Below are the code and all the weights of a small trained network. Each question names an input and a target symbol and asks about switching units off, where a switched-off unit gives its printed mean instead of its output.

import numpy as np


def w(rows, s, z=0):
    codes = np.array(rows[::2]) - 128.0
    scale = np.full(codes.shape[1], s)
    scale[-1] = z or s
    return codes * scale


def norm(h):
    return h / np.sqrt((h * h).mean(-1, keepdims=True) + 1e-5)


def f(y):
    return np.maximum(y, 0)


def softmax(a):
    e = np.exp(a - a.max(-1, keepdims=True))
    return e / e.sum(-1, keepdims=True)


def log_softmax(a):
    a = a - a.max(-1, keepdims=True)
    return a - np.log(np.exp(a).sum(-1, keepdims=True))


def net(x, mask):
    ids = ['γδελμπστφψ'.index(c) for c in x.split()]
    T = len(ids)
    res = E[ids] + P[:T]
    r = norm(res)
    for j in range(2):
        rows = slice(4 * j, 4 * j + 4)
        q, k, v = (r @ M[0][rows].T for M in (Q, K, V))
        z = softmax(np.where(np.tri(T) > 0, q @ k.T / 4**0.5, -1e9)) @ v
        o = O[0][rows]
        res = res + np.where(mask[j], z, o[:, -1]) @ o[:, :-1]
    y = f(norm(res) @ A[0][:, :-1].T + A[0][:, -1])
    res = res + np.where(mask[2:10], y, B[0][:, -1]) @ B[0][:, :-1]
    return log_softmax(norm(res)[-1] @ U[:, :-1].T + U[:, -1])


Q, K, V, O, A, B = {}, {}, {}, {}, {}, {}
E = w([
[178,97,45,151,171],'γ',
[117,168,121,122,155],'δ',
[192,104,79,138,149],'ε',
[250,174,135,93,142],'λ',
[209,114,69,140,149],'μ',
[147,86,181,135,155],'π',
[104,158,121,100,144],'σ',
[214,133,38,176,136],'τ',
[107,171,102,116,124],'φ',
[98,162,113,123,147],'ψ',
],0.022)
P = w([
[163,38,132,121,73],'0',
[217,115,141,255,217],'1',
[153,138,115,196,170],'2',
[133,155,105,193,175],'3',
[114,167,107,187,184],'4',
[98,181,100,187,181],'5',
[89,195,99,196,175],'6',
[73,192,92,189,172],'7',
[57,201,97,200,180],'8',
],0.0071)
Q[0] = w([
[15,175,111,126,236],'h1',
[125,114,18,193,154],'h1',
[123,158,104,148,47],'h1',
[154,7,129,119,89],'h1',
[129,149,191,148,118],'h2',
[166,150,124,155,173],'h2',
[85,167,136,111,91],'h2',
[153,40,180,84,90],'h2',
],0.013)
K[0] = w([
[77,86,130,54,101],'h1',
[88,90,8,197,143],'h1',
[155,191,79,84,82],'h1',
[81,165,129,229,205],'h1',
[40,83,172,134,122],'h2',
[156,148,88,129,110],'h2',
[138,97,141,136,81],'h2',
[130,188,176,195,149],'h2',
],0.013)
V[0] = w([
[222,169,144,25,32],'h1',
[178,194,117,137,163],'h1',
[173,80,194,81,249],'h1',
[72,152,62,36,154],'h1',
[139,178,47,197,17],'h2',
[143,205,145,254,185],'h2',
[101,75,59,128,129],'h2',
[98,245,169,141,159],'h2',
],0.0087)
O[0] = w([
[32,133,99,175,1,195],'h1',
[78,75,81,150,176,246],'h1',
[123,201,125,181,171,183],'h1',
[170,111,55,139,82,92],'h1',
[86,31,109,127,140,253],'h2',
[141,98,112,243,196,187],'h2',
[88,110,113,54,172,193],'h2',
[155,123,138,167,119,25],'h2',
],0.0091,0.0041)
A[0] = w([
[253,85,114,97,123,3],'n1',
[121,101,92,148,145,11],'n2',
[154,90,78,123,145,68],'n3',
[200,122,141,136,112,86],'n4',
[139,150,63,140,102,115],'n5',
[63,160,124,144,124,90],'n6',
[165,146,105,157,144,118],'n7',
[203,108,162,117,141,94],'n8',
],0.019,0.0033)
B[0] = w([
[252,100,156,117,93,204],'n1',
[145,157,138,118,155,218],'n2',
[154,153,171,173,111,255],'n3',
[169,55,145,61,149,157],'n4',
[129,111,134,128,196,232],'n5',
[190,98,177,128,96,224],'n6',
[119,148,100,165,141,252],'n7',
[178,75,177,92,72,176],'n8',
],0.016,0.0067)
U = w([
[95,145,153,197,78,119],'γ',
[123,160,9,178,174,190],'δ',
[99,61,66,111,117,215],'ε',
[239,96,104,124,106,73],'λ',
[120,219,148,128,125,137],'μ',
[130,150,188,92,114,110],'π',
[112,148,107,62,194,154],'σ',
[122,113,183,115,125,70],'τ',
[86,43,153,136,192,3],'φ',
[141,202,90,86,98,233],'ψ',
],0.012,0.0035)

Each question gives the input, a string of symbols that net reads in full, and the target symbol t.
The units are the heads (4 rows each of Q, K, V and O) and the neurons (one row each of A and B). Each row of codes is followed by its name. A weight is (code - 128) times the scale printed after its matrix; where a second scale follows, it is the last column's (O, A, B and U).
mask holds one flag per unit, heads first, then neurons. A switched-off unit (its flag False) gives its mean, the last column of its rows in O or B, instead of its output. The means were averaged over made-up inputs and are rounded, as every weight is.
A unit's drop is (log p(t) with every unit on - log p(t) with that unit switched off) / (log p(t) with every unit on - log p(t) with every unit switched off).
The circuit of an input: a set's keep is (log p(t) with only the set's units on - log p(t) with every unit switched off) / (log p(t) with every unit on - log p(t) with every unit switched off). Starting from all 10 units, units are removed one at a time, each time the one whose removal leaves the highest keep (on an exact tie, the one counted first), for as long as the keep stays at least 0.8.
circuit, biggest first: the units of the circuit, biggest drop first
most important unit: the unit with the biggest drop
top k neurons: the k neurons with the biggest drops, biggest first
heads that matter: for each layer, one digit per head in row order, 1 if its drop is at least 0.15 and else 0, layers parted by /
drop of u: that unit's drop, to one decimal
input ε ψ σ, target π: circuit, biggest first : (n6 h2 n5 n1)
input λ σ γ ψ δ, target γ: circuit, biggest first : (h1)
input π λ ψ, target μ: circuit, biggest first : (h1 h2)
input ε γ γ σ φ φ, target π: circuit, biggest first : (n6 h2 n1)
input τ λ φ φ φ γ σ, target φ: circuit, biggest first : (h2 h1)
input σ π γ δ λ λ ψ, target ψ: circuit, biggest first : (h2 h1)
input τ σ π μ τ φ, target φ: circuit, biggest first : (h2 h1)
input τ φ μ ψ φ ε λ μ φ, target φ: heads that matter : 01
input φ λ λ σ, target ε: heads that matter : 10
input γ φ τ δ ψ, target σ: heads that matter : 11
input π φ τ σ φ φ, target μ: circuit, biggest first : (h1 n5)
input τ δ ψ, target φ: top 2 neurons : (n1 n6)
input λ π φ ψ, target γ: top 2 neurons : (n6 n1)
input π λ ψ λ τ φ, target μ: top 2 neurons : (n1 n6)
input δ τ σ, target δ: circuit, biggest first : (h1 n1)
input ε π λ φ σ τ δ, target π: most important unit : n6
input ψ φ σ σ φ ψ μ φ, target λ: drop of n1 : 0.4
input τ λ φ τ π φ τ μ ψ, target φ: drop of n1 : 0.2
input φ λ τ σ ψ, target ε: drop of h1 : 0.4
input δ λ φ φ, target δ: drop of n3 : 0.0
input σ λ δ σ φ τ σ φ, target ψ: circuit, biggest first : (h2)
input γ γ φ φ ψ γ σ, target σ: top 2 neurons : (n3 n1)
